Below is a small trained network, with its code and all its weights. Each question gives an input and a target symbol and asks what happens when units are switched off, that is, made to give their printed mean instead of their output.

import numpy as np


def w(rows, s, z=0):
    codes = np.array(rows[::2]) - 128.0
    scale = np.full(codes.shape[1], s)
    scale[-1] = z or s
    return codes * scale


def f(y):
    return y / 2 * (1 + np.tanh(0.7978845608 * (y + 0.044715 * y**3)))


def softmax(a):
    e = np.exp(a - a.max(-1, keepdims=True))
    return e / e.sum(-1, keepdims=True)


def log_softmax(a):
    a = a - a.max(-1, keepdims=True)
    return a - np.log(np.exp(a).sum(-1, keepdims=True))


def net(x, mask):
    ids = ['βγδεζθτφ'.index(c) for c in x.split()]
    T = len(ids)
    res = E[ids] + P[:T]
    r = res
    for j in range(2):
        rows = slice(2 * j, 2 * j + 2)
        q, k, v = (r @ M[0][rows].T for M in (Q, K, V))
        z = softmax(np.where(np.tri(T) > 0, q @ k.T / 2**0.5, -1e9)) @ v
        o = O[0][rows]
        res = res + np.where(mask[j], z, o[:, -1]) @ o[:, :-1]
    y = f(res @ A[0][:, :-1].T + A[0][:, -1])
    res = res + np.where(mask[2:6], y, B[0][:, -1]) @ B[0][:, :-1]
    return log_softmax(res[-1] @ U[:, :-1].T + U[:, -1])


Q, K, V, O, A, B = {}, {}, {}, {}, {}, {}
E = w([
[118,78,129,175,174],'β',
[142,171,142,128,236],'γ',
[157,111,157,181,149],'δ',
[148,132,224,180,148],'ε',
[82,123,167,142,238],'ζ',
[176,160,109,130,212],'θ',
[160,124,84,149,187],'τ',
[81,153,102,126,255],'φ',
],0.011)
P = w([
[201,63,75,133,183],'0',
[37,79,171,102,218],'1',
[49,109,174,118,229],'2',
[62,124,177,136,227],'3',
[175,214,172,175,90],'4',
[111,214,115,167,131],'5',
[87,196,116,182,125],'6',
[1,82,121,180,199],'7',
[129,178,119,184,129],'8',
],0.0098)
Q[0] = w([
[136,189,112,79,24],'head 0',
[197,167,147,178,195],'head 0',
[129,50,167,1,142],'head 1',
[154,62,138,190,213],'head 1',
],0.0098)
K[0] = w([
[2,130,155,113,61],'head 0',
[164,46,89,84,173],'head 0',
[68,209,183,135,33],'head 1',
[233,159,169,196,62],'head 1',
],0.01)
V[0] = w([
[83,6,81,131,96],'head 0',
[76,135,218,171,119],'head 0',
[20,182,77,114,188],'head 1',
[2,93,181,114,142],'head 1',
],0.012)
O[0] = w([
[23,157,58,229,107,92],'head 0',
[181,119,122,197,184,2],'head 0',
[108,6,105,109,81,166],'head 1',
[155,67,131,166,144,86],'head 1',
],0.015,0.0041)
A[0] = w([
[67,102,177,127,223,87],'neuron 0',
[109,201,72,159,119,72],'neuron 1',
[75,192,118,80,1,3],'neuron 2',
[173,11,107,93,101,135],'neuron 3',
],0.0092,0.0037)
B[0] = w([
[214,121,107,162,65,255],'neuron 0',
[94,119,152,110,190,153],'neuron 1',
[226,106,47,182,72,190],'neuron 2',
[67,151,100,128,255,216],'neuron 3',
],0.0099,0.0067)
U = w([
[52,199,138,221,112,87],'β',
[127,127,226,44,134,163],'γ',
[127,237,173,146,177,176],'δ',
[254,94,127,214,161,47],'ε',
[175,63,94,200,142,103],'ζ',
[149,138,130,89,60,254],'θ',
[142,138,63,231,73,153],'τ',
[98,105,149,114,168,102],'φ',
],0.0068,0.0027)

Each question gives the input, a string of symbols that net reads in full, and the target symbol t.
The units are the heads (2 rows each of Q, K, V and O) and the neurons (one row each of A and B). Each row of codes is followed by its name. A weight is (code - 128) times the scale printed after its matrix; where a second scale follows, it is the last column's (O, A, B and U).
mask holds one flag per unit, heads first, then neurons. A switched-off unit (its flag False) gives its mean, the last column of its rows in O or B, instead of its output. The means were averaged over made-up inputs and are rounded, as every weight is.
A unit's drop is (log p(t) with every unit on - log p(t) with that unit switched off) / (log p(t) with every unit on - log p(t) with every unit switched off).
The circuit of an input: a set's keep is (log p(t) with only the set's units on - log p(t) with every unit switched off) / (log p(t) with every unit on - log p(t) with every unit switched off). Starting from all 6 units, units are removed one at a time, each time the one whose removal leaves the highest keep (on an exact tie, the one counted first), for as long as the keep stays at least 0.8.
units of the circuit, in order: the units of the circuit, biggest drop first
most important unit: the unit with the biggest drop
k most important neurons: the k neurons with the biggest drops, biggest first
heads that matter: for each layer, one digit per head in row order, 1 if its drop is at least 0.15 and else 0, layers parted by /
input τ θ γ, target τ: units of the circuit, in order : [head 0; neuron 2; head 1]
input θ ε φ ε τ β, target θ: units of the circuit, in order : [head 0; head 1; neuron 3]
input ε ζ ε φ, target ε: units of the circuit, in order : [neuron 0; head 0]
input ε ε θ τ ε ε, target ε: units of the circuit, in order : [head 0]
input γ β ε θ θ θ ε τ, target γ: units of the circuit, in order : [head 0; neuron 2]
input δ θ ε ε θ ε φ ε ε, target δ: 2 most important neurons : [neuron 2; neuron 0]
input ε β ε, target ε: units of the circuit, in order : [head 0; neuron 0]
input β δ φ ε, target τ: units of the circuit, in order : [head 0; neuron 0]
input θ ε τ β θ ε ε ε γ, target θ: units of the circuit, in order : [head 0; neuron 3]
input γ β φ δ θ ε δ φ, target γ: heads that matter : 10
input ε θ φ, target δ: 2 most important neurons : [neuron 2; neuron 1]
input β ε θ γ, target τ: 2 most important neurons : [neuron 0; neuron 3]
input ε ε θ ζ, target ε: 2 most important neurons : [neuron 0; neuron 3]
input δ ε β, target β: most important neuron : [neuron 2]
input θ δ τ θ ε γ φ ε ζ, target θ: 3 most important neurons : [neuron 3; neuron 2; neuron 1]
input φ τ τ, target φ: units of the circuit, in order : [head 1; neuron 3]
input φ β τ θ γ τ, target φ: units of the circuit, in order : [head 1; neuron 3; neuron 0]
input θ ε ζ β ε θ φ, target θ: 2 most important neurons : [neuron 2; neuron 3]
input φ φ θ β θ θ, target φ: 3 most important neurons : [neuron 3; neuron 0; neuron 2]
input φ β ε γ, target ζ: most important unit : head 1
